Below are the code and all the weights of a small trained network. Each question names an input and a class and asks about switching units off, where a switched-off unit gives its printed mean instead of its output.

import numpy as np


def w(rows, s, z=0):
    codes = np.array(rows[::2]) - 128.0
    scale = np.full(codes.shape[1], s)
    scale[-1] = z or s
    return codes * scale


def f(y):
    return y / 2 * (1 + np.tanh(0.7978845608 * (y + 0.044715 * y**3)))


def log_softmax(a):
    a = a - a.max(-1, keepdims=True)
    return a - np.log(np.exp(a).sum(-1, keepdims=True))


def net(x, mask):
    res = np.array(x, float).reshape(1, 7) / 4 @ E
    y = f(res @ A[0][:, :-1].T + A[0][:, -1])
    res = res + np.where(mask, y, B[0][:, -1]) @ B[0][:, :-1]
    return log_softmax(res[-1] @ U[:, :-1].T + U[:, -1])


A, B = {}, {}
E = w([
[135,71,113,186,117,119,211,111,242,117],'x0',
[95,12,182,109,223,124,181,126,88,127],'x1',
[162,93,134,254,127,132,197,81,115,140],'x2',
[93,93,241,47,162,126,119,197,154,136],'x3',
[227,169,25,127,246,122,66,243,164,135],'x4',
[73,148,141,88,165,124,48,64,147,125],'x5',
[127,238,136,156,169,128,192,71,77,114],'x6',
],0.0057)
A[0] = w([
[124,109,163,151,172,125,153,127,135,129,95],'n1',
[138,199,49,189,57,126,187,48,161,125,127],'n2',
[100,138,122,90,152,123,110,96,113,136,27],'n3',
[153,197,59,69,67,128,227,220,40,124,92],'n4',
[123,7,116,89,137,128,131,170,153,129,94],'n5',
[82,188,183,41,83,124,132,96,180,121,134],'n6',
[130,114,127,123,126,136,126,135,125,120,102],'n7',
[129,106,140,128,142,150,110,116,129,124,41],'n8',
[139,116,105,132,108,131,158,156,127,135,95],'n9',
[123,105,156,146,204,130,207,107,103,125,106],'n10',
[92,176,175,52,99,132,138,103,175,127,130],'n11',
[111,27,111,85,124,130,101,146,133,130,58],'n12',
[130,122,134,131,171,122,175,118,125,133,80],'n13',
[158,106,142,157,94,122,110,165,90,131,53],'n14',
[142,151,111,137,107,123,150,122,141,124,68],'n15',
[103,126,153,112,121,135,125,82,74,136,4],'n16',
[121,133,121,143,126,111,131,112,99,133,115],'n17',
[143,164,85,91,208,126,6,180,115,131,126],'n18',
[141,112,114,163,102,127,114,152,118,126,89],'n19',
[145,106,134,162,138,128,160,150,129,119,77],'n20',
[135,147,122,168,120,139,129,98,123,142,99],'n21',
[142,150,125,119,153,131,83,159,117,121,129],'n22',
[125,124,130,126,131,132,124,128,130,132,116],'n23',
[138,141,111,116,141,135,112,134,128,126,76],'n24',
[135,128,123,124,123,126,129,131,119,121,111],'n25',
[130,140,97,118,152,128,136,125,130,122,75],'n26',
[128,135,91,116,151,129,139,129,123,124,63],'n27',
[127,120,152,147,125,127,176,100,117,117,48],'n28',
[122,104,153,147,198,129,209,107,98,125,97],'n29',
[96,166,178,85,99,130,92,112,164,127,87],'n30',
[138,188,28,82,230,126,161,142,162,121,94],'n31',
[136,147,73,125,157,138,126,141,143,139,49],'n32',
[132,143,108,149,106,131,145,124,138,120,75],'n33',
[108,138,122,85,151,131,110,94,116,126,17],'n34',
[136,143,170,137,126,135,123,121,154,119,69],'n35',
[129,122,107,107,148,127,78,141,133,129,27],'n36',
[156,158,62,139,153,120,108,166,161,138,6],'n37',
[125,160,99,163,98,123,146,105,146,130,101],'n38',
[131,87,146,129,165,129,153,134,135,124,116],'n39',
[141,106,94,123,121,120,129,142,146,124,53],'n40',
[65,141,162,32,177,125,121,24,54,120,125],'n41',
[138,139,135,118,123,114,134,133,112,96,133],'n42',
],0.015,0.0042)
B[0] = w([
[124,125,133,116,126,115,162,137,121,164,153],'n1',
[134,125,131,126,104,137,126,12,125,52,224],'n2',
[130,125,131,135,129,122,109,87,119,152,148],'n3',
[127,133,132,131,158,149,47,141,139,199,196],'n4',
[133,119,129,129,35,95,142,151,110,82,200],'n5',
[136,139,135,121,52,148,104,177,183,161,209],'n6',
[132,129,115,143,123,112,123,128,132,127,127],'n7',
[139,122,114,123,120,135,125,130,99,123,126],'n8',
[119,148,137,129,123,155,131,102,156,141,139],'n9',
[130,128,113,131,136,121,176,145,131,207,188],'n10',
[127,130,116,138,73,132,104,170,177,158,191],'n11',
[128,117,125,128,60,93,119,141,102,92,179],'n12',
[127,131,151,135,122,143,164,136,136,158,146],'n13',
[125,119,113,133,109,124,114,127,142,159,135],'n14',
[120,98,124,139,133,119,119,103,123,107,137],'n15',
[131,136,120,129,174,127,97,120,134,56,161],'n16',
[123,131,148,115,148,136,132,106,138,125,138],'n17',
[119,137,126,128,252,157,60,178,121,158,253],'n18',
[128,152,140,121,116,129,112,115,155,135,138],'n19',
[125,134,125,118,114,141,159,96,144,153,148],'n20',
[113,115,130,114,127,140,134,98,151,105,148],'n21',
[136,128,122,137,179,122,104,142,128,145,171],'n22',
[134,132,114,135,123,122,125,128,120,127,127],'n23',
[139,118,132,136,148,126,124,150,131,126,138],'n24',
[127,119,146,129,135,131,124,128,141,128,127],'n25',
[128,116,135,126,136,117,142,139,140,118,134],'n26',
[124,132,129,124,131,116,143,140,141,118,133],'n27',
[132,146,129,119,176,138,125,140,124,138,157],'n28',
[131,131,127,130,143,121,174,144,132,207,186],'n29',
[126,133,126,134,89,127,148,137,162,173,177],'n30',
[129,134,130,123,121,119,216,181,143,82,210],'n31',
[131,131,134,131,126,128,146,155,115,89,154],'n32',
[118,129,120,128,121,128,123,99,122,111,138],'n33',
[136,115,132,128,128,132,114,92,119,154,146],'n34',
[130,110,87,134,139,127,129,151,145,131,128],'n35',
[135,137,146,144,167,137,116,134,114,138,151],'n36',
[119,125,129,117,154,119,137,159,122,60,176],'n37',
[134,130,130,132,109,133,124,87,125,103,158],'n38',
[124,118,123,129,107,102,159,148,119,147,158],'n39',
[119,139,136,134,122,155,113,130,159,99,135],'n40',
[126,114,129,129,124,125,19,34,67,132,243],'n41',
[115,94,109,143,147,126,110,123,156,135,134],'n42',
],0.032,0.014)
U = w([
[116,147,124,136,158,138,60,165,137,232,251],'0',
[128,133,116,128,151,98,240,112,142,176,106],'1',
[115,81,125,121,100,58,86,109,47,103,10],'2',
[129,112,115,122,3,78,156,121,181,90,187],'3',
[118,139,138,132,148,160,61,3,126,83,140],'4',
[117,155,121,123,219,124,169,195,139,59,10],'5',
],0.0046,0.0027)

Each question gives the input, the list of numbers given to net, and the class t.
The units are the neurons (one row each of A and B). Each row of codes is followed by its name. A weight is (code - 128) times the scale printed after its matrix; where a second scale follows, it is the last column's (A, B and U).
mask holds one flag per neuron, in row order. A switched-off neuron (its flag False) gives its mean, the last column of its row in B, instead of its output. The means were averaged over made-up inputs and are rounded, as every weight is.
A unit's drop is (log p(t) with every unit on - log p(t) with that unit switched off) / (log p(t) with every unit on - log p(t) with every unit switched off).
The circuit of an input: a set's keep is (log p(t) with only the set's units on - log p(t) with every unit switched off) / (log p(t) with every unit on - log p(t) with every unit switched off). Starting from the 12 units with the biggest drops (on a tie, the unit counted first), units are removed one at a time, each time the one whose removal leaves the highest keep (on an exact tie, the one counted first), for as long as the keep stays at least 0.8.
units of the circuit, in order: the units of the circuit, biggest drop first
most important unit: the unit with the biggest drop
top k neurons: the k neurons with the biggest drops, biggest first
drop when u is switched off: that unit's drop, to one decimal
input [-5,6,-7,7,0,-4,-6], class 2: units of the circuit, in order	[n5 n18]
input [8,3,-6,4,5,5,-8], class 3: most important unit	n5
input [4,-1,3,1,3,3,0], class 5: units of the circuit, in order	[n41 n6]
input [-8,-1,0,1,6,4,1], class 5: top 3 neurons	[n31 n37 n6]
input [-4,8,6,3,8,-1,-1], class 1: top 2 neurons	[n10 n29]
input [8,-5,-5,8,-1,7,5], class 3: top 2 neurons	[n18 n4]
input [-1,5,8,-8,-7,-7,-3], class 1: top 2 neurons	[n41 n29]
input [-2,-2,5,0,-5,1,-5], class 4: top 3 neurons	[n31 n5 n6]
input [-8,7,-2,-2,-8,0,4], class 4: top 2 neurons	[n41 n16]
input [5,5,7,-3,1,-6,-7], class 3: top 2 neurons	[n5 n18]
input [-6,-5,-2,-3,7,-4,-5], class 5: top 2 neurons	[n37 n31]
input [-2,0,-1,8,-1,3,-7], class 3: top 2 neurons	[n5 n12]
input [4,5,8,-8,2,-1,-4], class 1: top 3 neurons	[n41 n29 n10]
input [8,5,7,8,5,-2,-4], class 3: units of the circuit, in order	[n5]
input [-6,-7,-4,-4,-7,-4,-1], class 4: top 2 neurons	[n2 n4]
input [4,-6,6,6,-1,5,4], class 3: top 2 neurons	[n41 n18]
input [6,6,-4,3,-1,0,1], class 3: top 2 neurons	[n18 n5]
input [2,-8,-4,6,-7,-4,1], class 3: drop when n18 is switched off	1.2
input [8,-2,4,-3,-4,-5,5], class 4: drop when n2 is switched off	3.6
input [-7,2,6,0,-8,8,-5], class 4: drop when n41 is switched off	0.6
input [-3,5,2,-5,0,6,8], class 4: units of the circuit, in order	[n41]
input [5,-5,6,-4,2,7,5], class 4: drop when n2 is switched off	0.3
